Below is a small trained network, with its code and all its weights. Each question gives an input and a class and asks what happens when units are switched off, that is, made to give their printed mean instead of their output.

import numpy as np


def w(rows, s, z=0):
    codes = np.array(rows[::2]) - 128.0
    scale = np.full(codes.shape[1], s)
    scale[-1] = z or s
    return codes * scale


def f(y):
    return y / 2 * (1 + np.tanh(0.7978845608 * (y + 0.044715 * y**3)))


def log_softmax(a):
    a = a - a.max(-1, keepdims=True)
    return a - np.log(np.exp(a).sum(-1, keepdims=True))


def net(x, mask):
    res = np.array(x, float).reshape(1, 2) / 4 @ E
    y = f(res @ A[0][:, :-1].T + A[0][:, -1])
    res = res + np.where(mask, y, B[0][:, -1]) @ B[0][:, :-1]
    return log_softmax(res[-1] @ U[:, :-1].T + U[:, -1])


A, B = {}, {}
E = w([
[73,142,5,37,77,115,94,156,68,212,136,124],'x0',
[107,34,154,183,78,76,175,183,58,179,169,199],'x1',
],0.012)
A[0] = w([
[142,158,122,138,167,197,119,89,149,121,70,116,70],'neuron 0',
[135,198,137,115,147,156,87,60,217,97,84,87,85],'neuron 1',
[182,144,255,179,161,159,111,64,150,49,85,145,43],'neuron 2',
[67,168,57,53,133,95,90,170,126,194,126,92,253],'neuron 3',
[137,177,143,102,147,149,73,94,172,80,61,57,166],'neuron 4',
[116,125,142,105,123,130,110,99,157,142,107,146,101],'neuron 5',
[140,98,194,205,152,96,161,92,218,37,126,123,208],'neuron 6',
[65,129,81,79,28,64,73,170,32,235,160,149,210],'neuron 7',
],0.0088,0.0039)
B[0] = w([
[195,131,106,90,140,185,101,106,164,185,161,111,172],'neuron 0',
[191,96,37,79,118,219,77,82,193,194,120,105,214],'neuron 1',
[113,83,187,77,237,121,150,66,142,56,206,153,216],'neuron 2',
[82,128,101,200,134,64,123,167,92,134,121,95,231],'neuron 3',
[211,99,60,99,88,174,3,132,129,204,82,87,215],'neuron 4',
[149,151,126,156,110,125,98,98,120,161,153,119,131],'neuron 5',
[86,1,142,135,152,110,185,86,93,58,160,196,221],'neuron 6',
[62,156,187,213,197,14,126,117,142,15,212,119,249],'neuron 7',
],0.0094,0.019)
U = w([
[110,160,136,144,69,124,166,164,125,88,140,146,138],'0',
[169,91,133,68,146,180,114,53,183,119,148,136,33],'1',
[17,89,215,188,162,60,193,153,64,56,201,165,220],'2',
[97,188,101,154,127,86,74,155,116,129,122,75,99],'3',
[140,199,151,101,105,135,156,102,121,152,155,156,21],'4',
[141,223,172,85,118,151,152,160,178,138,131,162,4],'5',
[204,154,85,98,53,168,91,169,119,195,1,105,149],'6',
],0.0086,0.0027)

Each question gives the input, the list of numbers given to net, and the class t.
The units are the neurons (one row each of A and B). Each row of codes is followed by its name. A weight is (code - 128) times the scale printed after its matrix; where a second scale follows, it is the last column's (A, B and U).
mask holds one flag per neuron, in row order. A switched-off neuron (its flag False) gives its mean, the last column of its row in B, instead of its output. The means were averaged over made-up inputs and are rounded, as every weight is.
A unit's drop is (log p(t) with every unit on - log p(t) with that unit switched off) / (log p(t) with every unit on - log p(t) with every unit switched off).
The circuit of an input: a set's keep is (log p(t) with only the set's units on - log p(t) with every unit switched off) / (log p(t) with every unit on - log p(t) with every unit switched off). Starting from all 8 units, units are removed one at a time, each time the one whose removal leaves the highest keep (on an exact tie, the one counted first), for as long as the keep stays at least 0.8.
units of the circuit, in order: the units of the circuit, biggest drop first
k most important neurons: the k neurons with the biggest drops, biggest first
drop of u: that unit's drop, to one decimal
input [5,-5], class 3: units of the circuit, in order -> neuron 3
input [-8,-1], class 1: 2 most important neurons -> neuron 7; neuron 3
input [1,-3], class 6: units of the circuit, in order -> neuron 7; neuron 2
input [0,-8], class 6: units of the circuit, in order -> neuron 4; neuron 7
input [4,-2], class 2: 4 most important neurons -> neuron 1; neuron 4; neuron 7; neuron 0
input [-7,-1], class 1: 3 most important neurons -> neuron 7; neuron 3; neuron 1
input [5,-3], class 3: 2 most important neurons -> neuron 6; neuron 2
input [1,-2], class 6: 3 most important neurons -> neuron 7; neuron 2; neuron 6
input [5,-2], class 2: 3 most important neurons -> neuron 7; neuron 1; neuron 4
input [6,-6], class 3: 2 most important neurons -> neuron 3; neuron 7
input [-3,-1], class 1: 2 most important neurons -> neuron 7; neuron 3
input [-5,-1], class 1: drop of neuron 3 -> 0.3
input [0,-1], class 6: drop of neuron 6 -> 0.2
input [0,-4], class 6: drop of neuron 7 -> 0.2
input [-8,-2], class 1: drop of neuron 0 -> 0.0
